Below is a small trained network, with its code and all its weights. Each question gives an input and a class and asks what happens when units are switched off, that is, made to give their printed mean instead of their output.

import numpy as np


def w(rows, s, z=0):
    codes = np.array(rows[::2]) - 128.0
    scale = np.full(codes.shape[1], s)
    scale[-1] = z or s
    return codes * scale


def f(y):
    return y / 2 * (1 + np.tanh(0.7978845608 * (y + 0.044715 * y**3)))


def log_softmax(a):
    a = a - a.max(-1, keepdims=True)
    return a - np.log(np.exp(a).sum(-1, keepdims=True))


def net(x, mask):
    res = np.array(x, float).reshape(1, 6) / 4 @ E
    y = f(res @ A[0][:, :-1].T + A[0][:, -1])
    res = res + np.where(mask, y, B[0][:, -1]) @ B[0][:, :-1]
    return log_softmax(res[-1] @ U[:, :-1].T + U[:, -1])


A, B = {}, {}
E = w([
[114,123,126,123],'x0',
[236,45,137,157],'x1',
[179,168,1,25],'x2',
[198,169,151,159],'x3',
[86,181,137,107],'x4',
[142,118,124,136],'x5',
],0.0065)
A[0] = w([
[125,188,135,139,177],'neuron 0',
[96,255,118,90,93],'neuron 1',
[103,90,226,119,88],'neuron 2',
[89,129,139,205,37],'neuron 3',
[160,190,33,127,74],'neuron 4',
[207,200,150,167,137],'neuron 5',
[102,115,182,174,2],'neuron 6',
[150,46,148,115,167],'neuron 7',
[43,228,98,155,222],'neuron 8',
[79,130,104,151,186],'neuron 9',
[69,110,224,199,41],'neuron 10',
[132,125,98,71,40],'neuron 11',
[182,196,141,101,85],'neuron 12',
[158,209,202,108,110],'neuron 13',
[17,116,130,87,193],'neuron 14',
[167,198,250,175,81],'neuron 15',
[158,173,138,101,75],'neuron 16',
[199,196,129,46,37],'neuron 17',
],0.0082,0.0034)
B[0] = w([
[144,58,198,200,163],'neuron 0',
[138,143,168,197,205],'neuron 1',
[99,193,27,192,171],'neuron 2',
[46,124,84,134,143],'neuron 3',
[64,106,27,144,172],'neuron 4',
[66,92,201,61,151],'neuron 5',
[94,172,56,217,144],'neuron 6',
[202,178,156,126,171],'neuron 7',
[253,78,197,175,255],'neuron 8',
[193,139,136,107,167],'neuron 9',
[82,141,14,206,217],'neuron 10',
[45,116,84,243,133],'neuron 11',
[45,52,130,112,134],'neuron 12',
[138,44,138,83,149],'neuron 13',
[190,137,176,64,221],'neuron 14',
[18,58,38,33,191],'neuron 15',
[125,90,96,85,123],'neuron 16',
[68,58,34,105,153],'neuron 17',
],0.0052,0.0053)
U = w([
[99,136,139,104,252],'0',
[43,189,2,157,53],'1',
[224,205,164,162,147],'2',
[155,207,134,141,159],'3',
[140,159,147,126,107],'4',
[150,122,177,121,64],'5',
],0.0081,0.0037)

Each question gives the input, the list of numbers given to net, and the class t.
The units are the neurons (one row each of A and B). Each row of codes is followed by its name. A weight is (code - 128) times the scale printed after its matrix; where a second scale follows, it is the last column's (A, B and U).
mask holds one flag per neuron, in row order. A switched-off neuron (its flag False) gives its mean, the last column of its row in B, instead of its output. The means were averaged over made-up inputs and are rounded, as every weight is.
A unit's drop is (log p(t) with every unit on - log p(t) with that unit switched off) / (log p(t) with every unit on - log p(t) with every unit switched off).
The circuit of an input: a set's keep is (log p(t) with only the set's units on - log p(t) with every unit switched off) / (log p(t) with every unit on - log p(t) with every unit switched off). Starting from the 12 units with the biggest drops (on a tie, the unit counted first), units are removed one at a time, each time the one whose removal leaves the highest keep (on an exact tie, the one counted first), for as long as the keep stays at least 0.8.
circuit, biggest first: the units of the circuit, biggest drop first
unit that matters most: the unit with the biggest drop
k most important neurons: the k neurons with the biggest drops, biggest first
drop when u is switched off: that unit's drop, to one decimal
input [-5,0,-8,-7,6,5], class 1: circuit, biggest first : neuron 10; neuron 2
input [5,0,7,5,1,3], class 1: circuit, biggest first : neuron 4; neuron 17
input [-8,5,-8,-6,-2,5], class 1: circuit, biggest first : neuron 10; neuron 2; neuron 8
input [-5,-6,-7,5,2,-1], class 1: circuit, biggest first : neuron 10; neuron 15
input [-4,-6,-5,-2,5,1], class 2: circuit, biggest first : neuron 8; neuron 14
input [2,1,5,8,-4,5], class 0: unit that matters most : neuron 5
input [5,7,8,-5,4,-4], class 1: circuit, biggest first : neuron 8; neuron 4
input [-7,-3,-8,-5,6,3], class 1: 2 most important neurons : neuron 10; neuron 2
input [6,-7,-4,-6,2,2], class 2: 3 most important neurons : neuron 8; neuron 14; neuron 15
input [0,-7,-5,-2,5,-4], class 2: 2 most important neurons : neuron 8; neuron 14
input [-4,-7,5,-1,7,-6], class 2: 4 most important neurons : neuron 8; neuron 1; neuron 15; neuron 14
input [1,-8,-8,4,-2,-3], class 1: 3 most important neurons : neuron 10; neuron 15; neuron 2
input [4,3,-8,6,5,6], class 1: drop when neuron 7 is switched off : 0.0
input [-4,6,8,-2,-6,-3], class 1: drop when neuron 14 is switched off : 0.2
input [-7,7,-7,8,-1,8], class 0: drop when neuron 5 is switched off : 0.2
input [7,5,8,-1,-7,-4], class 1: drop when neuron 0 is switched off : 0.1
